Below is a small trained network, with its code and all its weights. Each question gives an input and a class and asks what happens when units are switched off, that is, made to give their printed mean instead of their output.

import numpy as np


def w(rows, s, z=0):
    codes = np.array(rows[::2]) - 128.0
    scale = np.full(codes.shape[1], s)
    scale[-1] = z or s
    return codes * scale


def f(y):
    return np.maximum(y, 0)


def log_softmax(a):
    a = a - a.max(-1, keepdims=True)
    return a - np.log(np.exp(a).sum(-1, keepdims=True))


def net(x, mask):
    res = np.array(x, float).reshape(1, 2) / 4 @ E
    y = f(res @ A[0][:, :-1].T + A[0][:, -1])
    res = res + np.where(mask, y, B[0][:, -1]) @ B[0][:, :-1]
    return log_softmax(res[-1] @ U[:, :-1].T + U[:, -1])


A, B = {}, {}
E = w([
[106,99,204,228],'x0',
[249,179,147,130],'x1',
],0.015)
A[0] = w([
[175,118,112,148,166],'neuron 0',
[249,181,183,145,66],'neuron 1',
[154,165,137,246,84],'neuron 2',
[168,174,47,44,77],'neuron 3',
[232,161,124,105,157],'neuron 4',
[141,112,167,209,104],'neuron 5',
[8,116,105,101,87],'neuron 6',
[185,151,68,84,93],'neuron 7',
[119,132,57,71,80],'neuron 8',
[83,149,245,106,101],'neuron 9',
[128,75,213,167,113],'neuron 10',
[148,90,109,63,248],'neuron 11',
[219,177,128,153,87],'neuron 12',
[93,83,100,130,82],'neuron 13',
[76,80,126,112,74],'neuron 14',
[166,182,153,142,232],'neuron 15',
[77,155,146,205,81],'neuron 16',
[104,64,204,186,157],'neuron 17',
[48,72,113,87,177],'neuron 18',
[133,134,196,158,101],'neuron 19',
],0.014,0.017)
B[0] = w([
[85,134,167,147,182],'neuron 0',
[72,113,60,244,216],'neuron 1',
[139,185,45,89,185],'neuron 2',
[190,199,39,106,224],'neuron 3',
[66,128,169,182,241],'neuron 4',
[153,183,90,86,193],'neuron 5',
[81,133,106,199,202],'neuron 6',
[164,135,83,119,198],'neuron 7',
[219,213,32,94,178],'neuron 8',
[152,123,85,100,166],'neuron 9',
[175,177,95,60,202],'neuron 10',
[70,175,180,73,254],'neuron 11',
[97,89,89,201,195],'neuron 12',
[66,83,19,226,150],'neuron 13',
[85,94,2,226,158],'neuron 14',
[51,136,226,140,245],'neuron 15',
[121,149,82,128,176],'neuron 16',
[136,171,143,92,243],'neuron 17',
[29,137,180,181,231],'neuron 18',
[114,243,38,79,169],'neuron 19',
],0.01,0.017)
U = w([
[55,106,90,243,50],'0',
[131,186,37,61,132],'1',
[51,136,251,94,253],'2',
[141,111,140,71,94],'3',
[171,50,123,104,100],'4',
[90,14,137,65,107],'5',
[222,71,118,109,102],'6',
[150,109,133,89,93],'7',
],0.014,0.013)

Each question gives the input, the list of numbers given to net, and the class t.
The units are the neurons (one row each of A and B). Each row of codes is followed by its name. A weight is (code - 128) times the scale printed after its matrix; where a second scale follows, it is the last column's (A, B and U).
mask holds one flag per neuron, in row order. A switched-off neuron (its flag False) gives its mean, the last column of its row in B, instead of its output. The means were averaged over made-up inputs and are rounded, as every weight is.
A unit's drop is (log p(t) with every unit on - log p(t) with that unit switched off) / (log p(t) with every unit on - log p(t) with every unit switched off).
most important unit: the unit with the biggest drop
top k neurons: the k neurons with the biggest drops, biggest first
drop when u is switched off: that unit's drop, to one decimal
input [4,-2], class 1: top 2 neurons : (neuron 4; neuron 15)
input [-8,-8], class 0: most important unit : neuron 18
input [-5,5], class 0: top 3 neurons : (neuron 4; neuron 1; neuron 12)
input [-7,8], class 0: top 3 neurons : (neuron 4; neuron 1; neuron 12)
input [-2,4], class 0: top 3 neurons : (neuron 1; neuron 12; neuron 17)
input [-3,-4], class 0: top 3 neurons : (neuron 15; neuron 6; neuron 17)
input [3,2], class 2: top 2 neurons : (neuron 3; neuron 8)
input [6,5], class 1: drop when neuron 18 is switched off : 0.3
input [4,-1], class 1: drop when neuron 4 is switched off : 0.2
input [-3,3], class 2: drop when neuron 14 is switched off : 0.1
